Each row has a name. After each piece below comes the name of the row it's from, unless a question asks for something else. Each question is about the rows just above it.

Lar: [-13   8  -5  -6   1   2 -11 -16  12 -19 -37  25 -13 -12 -11  -9 -14   0
 -12  -5  -1  -2 -11  -9  11  10   1 -12   8  12 -18]
sizon: [ -4  -2  18  14 -59  -2  10  -9   1  -9  -1 -10   8 -17   8  -7   0 -10
 -50 -17   0  -4  11  16 -17  24  58  -2 -12 -13 -21]
lep: [ 26   2  -8   1 -52  -2  12  13  -9  29  12   1 -14   8  -3  -5  14  -1
  17   3  -5  -2 -15  -9   0 -21   0   6  17  -1   0]
gel: [ 14 -13   0  -9   8   8 -21   0  -4 -17  18   1 -17  -2 -17  58  -2  -9
 -10  -7 -12  11 -50  18  -1 -10   5 -59  10  24  -7]
Nad: [ -5   2  -7   8   3   8 -21   0   0  22  -8   6  22   8  -2 -24   2   5
  13   2   3   2  24  21  20   8  14  -7  -1  16  13]
pifop: [ 18   2   4   9   2   4   8  13  -4   1  -3   2   0 -12  -4   1  12   9
   7  13  -1  -1  13 -21  15 -22  20  -9   5  10  -8]
koti: [ 10   8   9  19 -23   2  -2 -88 -25  10  55   5   0   0   8   2   5   4
  -8  -9 -11  -9   1  12  14  36 -31  24  -3   6  -2]
defa: [  1 -12   4  -3   0  20   1  -1   5  10  -1  -4  -8   9   2   2  13 -22
 -21  10   2   7  -9  12  -4   4  15   8  13  18  13]
Tep: [ -4  -2  18  14 -59  -2  10  -9   1  -9  -1 -10   8 -17   8   1   3  -1
  25 -15  -9  13 -16 -13  10 -14  11 -18  -8   7  10]
vapaf: [  5  -7  18  14 -59  -2  10  -9   1  -9  -1 -10   8 -17   8  -7   0 -10
 -50 -17   0  -4  11  17 -17  24  58  -2 -12 -13 -21]
gite: [ 15  -4   5  13  21  -4 -22  21  18 -32 -20   1   2  -2   6  -9 -21 -16
 -30  20  -6  -1   5  -6 -25 -25  12   8  11  15   8]
[ 10 -21 -22  13   2   2   9  -8  -4  -1] is which row, read backwards? : defa
Go on from [-59  10  24] to the end of its row. : [-7]
Put [-21 -13 -12  -2  58  24 -17  17  11  -4   0 -17 -50 -10   0  -7   8 -17
   8 -10  -1  -9   1  -9  10  -2 -59  14  18  -7   5] back in order: which row is it? : vapaf
Which row holds this, read backwards? [-22  13] : defa
Go on from [8 1] to the end of its row. : [  3  -1  25 -15  -9  13 -16 -13  10 -14  11 -18  -8   7  10]
Put [-22 -21 -12  -9  -8  -4  -4  -3  -1  -1   0   1   1   2   2   2   4   4
   5   7   8   9   9  10  12  13  13  13  15  18  20] back in order: which row is it? : pifop
The next 2 entries after [-16  12]: : [-19 -37]

tana: [ 19 -57  -2   5 -27  20  52 -14  11  15  40 -54  31 -19 -38 -36  10  50
  -5   8   5  48  43 -15  -7 -21 -30 -86  -5  -6 -23  11  35  57  -3 -14
  32  10 -16  39 -51  21 -24 -76   0   7 -23  68 -12 -56 -24]
vor: [ 22 -59   3   3 -34  20  56 -12  15   9  41 -60  30 -24 -32 -40  13  48
 -15   5   4  54  41 -16  -2 -18 -30 -98   8  -3 -21   5  34  57  -8 -17
  18  17 -11  35 -52  18 -25 -85  10  11 -17  71 -22 -50 -12]
Liren: [ 28 -53  -6   5 -31  32  52 -20  29  19  40 -72  32 -23 -35 -34  13  49
 -15   3   2  51  32 -15   7 -17 -33 -93   5 -11 -30  -4  26  61  -7 -17
  14  16 -13  35 -47  20 -36 -84   8  11 -21  85 -19 -43  -7]
bim: [ 22 -49  -5  28  -5 -12   3 -17   8  -9  28  13  28  23   9  -1  31 -25
 -42  18  41  44  27   8   4  13   4  -2 -40  -3 -30   4  24   0  11  11
 -14   4 -14 -20   0  -8 -18   7  -2  10 -17 -25 -12  -5   6]
bodaf: [  8   6 -15 -12   6 -20  -1  -1  -9  13  -6   2   0  -4 -10 -22   4  -1
 -11 -11 -11  -5  -3 -14  18   1   7 -21  -2  -4  -5  -6   2  15 -10   1
 -18  -9  -5   6  20  -9   4  -5  -9   8   4  -9 -19   6  17]
Lalov: [ 23 -52  -6   1 -23  34  47 -20  28  18  31 -63  31 -22 -40 -34   7  45
 -12  -2  -3  50  38 -14   8 -22 -33 -89  -6  -5 -29  -1  22  60  -7 -13
  16  13 -14  31 -43  20 -31 -80   9  11 -26  79 -10 -45 -10]
guzif: [ 28 -37 -13  10 -12 -11  22  -7  -4  -7  13  10   7  14   8  -8  34 -26
 -32  18  46  41   8   5  12  31   7   3 -37  -7  -9  34   7  36   9   6
 -22   3  -4 -13 -25 -19  -1  -8  -2   5 -17  -7  -5  -1   5]
tam: [ 11 -54 -14  14 -13  -9  -1 -24   2   5  28  21  35  25   1   1  29 -16
 -35   1  29  32  13   6   7  10  -7   2 -38   6 -40   3  16  -7  15  12
 -15   8 -24 -18  30  -8 -29   8  -4   6 -10 -25  -4  12  20]
manir: [ 27 -33 -31 -20  -7   0  11 -15 -10  15  -1  17   2   3  15 -18  43 -33
 -33  13  51  33  -6  -4   6   9   0   9 -35 -13  -6  16  11  33  14  -2
 -41  21  -9  -1  -5  -7  -8 -18  -6  -8 -30 -14   1  -5   3]
Which row holds these entries in another order? [-43  -7  28 -53  -6   5 -31  32  52 -20  29  19  40 -72  32 -23 -35 -34
  13  49 -15   3   2  51  32 -15   7 -17 -33 -93   5 -11 -30  -4  26  61
  -7 -17  14  16 -13  35 -47  20 -36 -84   8  11 -21  85 -19] : Liren
Put [ 20  11 -54 -14  14 -13  -9  -1 -24   2   5  28  21  35  25   1   1  29
 -16 -35   1  29  32  13   6   7  10  -7   2 -38   6 -40   3  16  -7  15
  12 -15   8 -24 -18  30  -8 -29   8  -4   6 -10 -25  -4  12] back in order: which row is it? : tam

veve: [-58 -30 -16 -71]
lam: [-57 -21 -16 -76]
fovat: [-76 -21 -17 -57]
Put [-76 -57 -21 -16] back in order: which row is it? : lam
After [-21 -16], its row goes on with : [-76]

Risar: [ -6 -82   9  55]
tupa: [-69 -48 -13  -1]
Katik: [-60 -80 -32  18]
gokal: [76 -4 19 44]
Which row holds [44 19] read backwards? : gokal
Put [ 55   9 -82  -6] back in order: which row is it? : Risar
[-80 -32] : Katik
The row with [ -6 -82   9  55] is : Risar
[-69 -48 -13  -1] is in which row? : tupa
[76 -4 19 44] : gokal
[-80 -32  18] : Katik

Logab: [ 14  27  63  13  25 -17  78 -17  27  91  -5   2  50  98]
zisel: [  2  92  24  13  63  27  50  14 -18  96  79 -16  27  -5]
buv: [  3  91  25  13  63  27  50  14 -17  98  78 -17  27  -5]
Kedeg: [  3  90  23  13  63  27  47  14 -18  94  77 -16  27  -4]
Zosif: [  0  88  23  12  63  25  46  15 -17  91  75 -15  25  -3]
gek: [ 26  -5  23  13  63  26  48  14 -16  90  74 -14  23  -2]
Which row holds these entries in another order? [-17  -5  98  25  50  27  78   3  27  14 -17  13  91  63] : buv
Which row holds [  3  91  25  13  63  27  50  14 -17  98  78 -17  27  -5]? : buv
[47 27 63 13] is which row, read backwards? : Kedeg

mis: [-20  24 -91  14  81]
lasud: [-29  20 -45  35  17]
fupi: [ 20  16 -29  35 -45]
Vit: [ 24  24 -30  35 -45]
The rest of the row after [ 16 -29]: : [ 35 -45]
Which row holds these entries in another order? [ 20 -45  35  17 -29] : lasud
Which row holds [ 81  14 -91  24] read backwards? : mis
Go on from [ 20  16 -29] to the end of its row. : [ 35 -45]

nima: [ 23 -50 -39 -17 -28  29  -5 -36  24   8 -33 -10 -69  -7  41  46  -5 -39
 -11 -43 -13  -6  -2   7 -45  28  53  23 -54   6  58 -18 -24   3 -14  17
 -50  -9]
pud: [-18 -13  -2  10 -27   7 -27  -5 -13 -36   9 -25  -7 -21 -12  -6  23  13
  16 -10  17   2 -20   6 -13 -38  -8 -19  22  70  29  55  -7  27 -33 -14
 -55  19]
Zomo: [ 15 -19  -2 -26 -12 -35   0  -3  24   3 -31   1 -21 -16   5  10 -21  18
 -41  31 -17 -18   6  13  14  10   5 -25  -8  -9 -28 -27 -21  18 -21  -5
   2  32]
Vez: [-17  -9 -48 -14  70 -32 -37  10 -24   2   7  33   5  77  12 -40  45 -44
  20 -48   4  14 -28  41  34  31  17  16 -28  36  36  12  50 -51   8  17
  11   3]
mesak: [-15 -14   6 -13 -26  25  -6 -11 -11  -7   2 -21   1  19 -29  -3  32 -15
   8 -10 -17 -17 -16  20 -10 -33   2 -35  13 -14  -5  28 -16   1   7  -7
 -26 -19]
dur: [-20 -22 -15 -65 -71   2 -31 -50  -9 -29  17 -29 -18 -16  50   2  70 -33
  -5 -39 -31  49   5  -9  -8 -10  20 -57  42 -45  -8  -3 -67  44  35 -70
 -82 -66]
neli: [-21 -26 -19   0  24 -12 -31 -21 -18 -28  18 -16  -2  32  14  -9  31 -21
  13 -34   3   5 -25  -8   2  -3  10 -17  15   5  18   1  -5 -27  10   6
 -21 -41]
gabof: [-21 -56  -3 -24  14  32 -15 -32  20  33  43   0 -39 -17 -13   4  42  23
  54 -39  -8   7  36  75 -39 -62  15  -1 -28 -13  28  70 -27  -4 -23  39
 -59  -6]
pefe: [ 23  22 -21   4  -4 -21 -53  39 -19 -10 -69  62 -34 -65 -11 -15  31 -14
  22  -6  -4   2 -50  92  -9  21  37  26 -84 -14 -50 -50   9  47 -26 -46
  42   2]
The row with [ 15 -19  -2 -26 -12 -35   0  -3  24   3 -31   1 -21 -16   5  10 -21  18
 -41  31 -17 -18   6  13  14  10   5 -25  -8  -9 -28 -27 -21  18 -21  -5
   2  32] is : Zomo
Give the next 2 entries after [  7 -27  -5]. : [-13 -36]
Give the next 2 entries after [  7  36  75 -39 -62  15  -1 -28 -13  28  70 -27]. : [ -4 -23]
[-41 -21   6  10 -27  -5   1  18   5  15 -17  10  -3   2  -8 -25   5   3
 -34  13 -21  31  -9  14  32  -2 -16  18 -28 -18 -21 -31 -12  24   0 -19
 -26 -21] is which row reordered? : neli

Zaz: [  9  22  11  52 -30  22 -12 -23   9  21  22  30 -44 -11 -22  31  -6   5
  11   0   2  42  18  15  -9  22  16 -13 -17 -11 -18  23 -14  20 -49  -2
 -17]
Mokos: [ -5 -11  61  11 -10  17  38 -14 -38 -22  -8  20   1  26  -4  -7   9   7
 -36   2 -16  -2  12 -11 -30 -23  29 -21  20 -33  61  -9 -11  12  11  27
  -3]
Tob: [ 20 -14   6  18 -27  36   9   0  49  11  71   3 -17 -15 -17   8 -25  -2
  -2  -6  31  -5  27  32 -17  -8  -1   7 -18  37  11 -44  20 -57   1 -15
   3]
veba: [ -4  51   6  18 -27  36   9   0  49  11  71   3 -17 -15 -17   8 -25  -2
   7  19 -16  17  -8  -5  -4  10   3 -23  21  -6   8  11 -13  47 -30   3
 -42]
luv: [ 61  11 -11  20 -30  -5  -9 -22   9  12  17  27 -23   7 -38  26  -8  -3
  29 -16 -11  61  12 -14  -2   1   2 -33  -4 -10  -7  38 -11  19 -36  11
 -21]
Which row holds [ 23 -14]? : Zaz
Which row holds [20  1 26]? : Mokos
[ 20 -15  49   8 -25 -14  -5 -27  71  18  36   3  -1  -2  -2 -44   3  37
 -17 -18   0  32  11  -6  11 -15  31   7 -17  20 -17  27   1   6  -8 -57
   9] is which row reordered? : Tob
Put [-21  11 -36  19 -11  38  -7 -10  -4 -33   2   1  -2 -14  12  61 -11 -16
  29  -3  -8  26 -38   7 -23  27  17  12   9 -22  -9  -5 -30  20 -11  11
  61] back in order: which row is it? : luv

zare: [ 13 -14   4  14  -8  13 -57  66  29  20  -2  23 -24  -9  -6 -25  42 -35
  47   9  -5   3 -36  15  18  -9]
Paz: [-17 -52 -50 -12   3 -35  17   4  -2  11  -1 -26  19  10 -11   8  25   5
  15  25   0 -47 -13  -5 -21  -3]
Peg: [  3 -17 -35 -12 -52 -50  10  29  14  55 -17  -1   1  -2   2  -5  42   6
  27  39  -7 -45 -28  18 -18 -12]
dumuv: [  3 -17 -35 -12 -52 -50  10  29  14  55 -17  -1   1  -2   2   7  25   5
  15  25  27 -45 -28  18 -18 -13]
mepo: [ 22 -19 -11  10 -30 -10 -59  83  33  51 -14  25 -20  -9  -3 -24  62 -35
  61  28  -7 -19 -56  23  11 -23]
Sunaf: [ -3 -29  16   9  -1  13 -84  78  10  58  13   6   5 -50  22 -37   3 -73
  10 -15 -35  25 -56 -16  18   8]
peba: [ 24  -9  -9  14 -20   2 -45  66  37  18 -15  31 -34   9 -16 -18  66 -17
  68  28   7 -17 -36  32  14 -24]
[  3 -17 -35 -12 -52 -50  10  29  14  55 -17  -1   1  -2   2  -5  42   6
  27  39  -7 -45 -28  18 -18 -12] : Peg
After [ 8 25  5 15 25], its row goes on with : [  0 -47 -13  -5 -21  -3]
[42  6 27 39 -7] : Peg
Which row holds [  3 -17 -35 -12 -52 -50  10  29  14  55 -17  -1   1  -2   2   7  25   5
  15  25  27 -45 -28  18 -18 -13]? : dumuv
[-15  31 -34   9 -16 -18  66 -17] : peba
[ 10  29  14  55 -17  -1   1  -2   2  -5] : Peg

tul: [ 71   3 -84  30  46 -37  39  21 -81 -37]
dade: [-33  -1  41 -13 -20  18 -18 -11  39  19]
pevun: [ 25   2 -29   9  15 -12  13   8 -25 -11]
lozu: [  8 -25 -12  25   2 -29  13   9  16 -11]
nagor: [-12  24 -24  14   7   9  13   0 -28 -11]
Which row holds these entries in another order? [-11  16   9  13 -29   2  25 -12 -25   8] : lozu
Put [-11 -25   8  13 -12  15   9 -29   2  25] back in order: which row is it? : pevun
Which row holds this, read backwards? [ -1 -33] : dade
Go on from [13  8] to the end of its row. : [-25 -11]
The next 2 entries after [-12  13]: : [  8 -25]

ziz: [39  2  8 -3]
fovu: [ 39   2   8 -17]
Belol: [  2  39  18 -35]
The row with [39  2  8 -3] is : ziz
[ 39   2   8 -17] : fovu
[  2 -17  39   8] is which row reordered? : fovu
[  2  39  18 -35] : Belol
The row with [ 39  18 -35] is : Belol

gufev: [ -9   9  26 -26 -25  -5]
lef: [  8  -8 -26  16  19  10]
fet: [-19  10  46 -33 -41 -10]
ziba: [ 36  -5 -26  80  82  -2]
Tese: [ 35  -3 -42  29  68  40]
Vob: [-19  10  46 -15 -39 -33]
Dov: [  7  -8  30 -12 -61 -45]
fegu: [ 36  -5  60 -43 -77 -41]
lemov: [-15  12  41 -29 -36 -17]
Which row holds [ 36  -5 -26  80  82  -2]? : ziba
The rest of the row after [ 8 -8]: : [-26  16  19  10]
The row with [-19  10  46 -15 -39 -33] is : Vob

Zas: [ 8  0  7 14 27  8  7]
Kovo: [ 1  6  9  6 13  4  5]
Mukos: [ 3  0  2  4 12  2  2]
zude: [ 5  0  5 14 27  7  9]
raru: [ 5  7 27 14  0  5  8]
Pumi: [ 5  0  4  9 13  6  6]
Which row holds these entries in another order? [ 0  4  5  6  6  9 13] : Pumi
After [14 27  8], its row goes on with : [7]
Which row holds these entries in another order? [27  7  5  5  9  0 14] : zude
[ 1  4  5  6  6  9 13] is which row reordered? : Kovo
[ 5  8  5  7 27 14  0] is which row reordered? : raru
What are the next 2 entries after [14  0]? : [5 8]
Which row holds [14  7  0] read backwards? : Zas

suke: [ -7 -25   3 -53  -5  43 -85  55]
benen: [-30  23  17  17 -56 -52 -66   9]
Nosu: [-53  43 -25   3  -5  56  -7 -85]
Bimak: [  9  23  17 -52 -65 -56  17 -30]
Put [  9 -66 -52 -56  17  17  23 -30] back in order: which row is it? : benen
Which row holds these entries in another order? [ 43 -25   3  -5  56  -7 -85 -53] : Nosu
Which row holds these entries in another order? [ 17 -52 -30  23 -66 -56   9  17] : benen
Which row holds these entries in another order? [-85  55  -7 -25   3 -53  -5  43] : suke
Which row holds [-52  17  23] read backwards? : Bimak
The next 2 entries after [ 17  17 -56 -52]: : [-66   9]
Which row holds [ 23 -30] read backwards? : benen

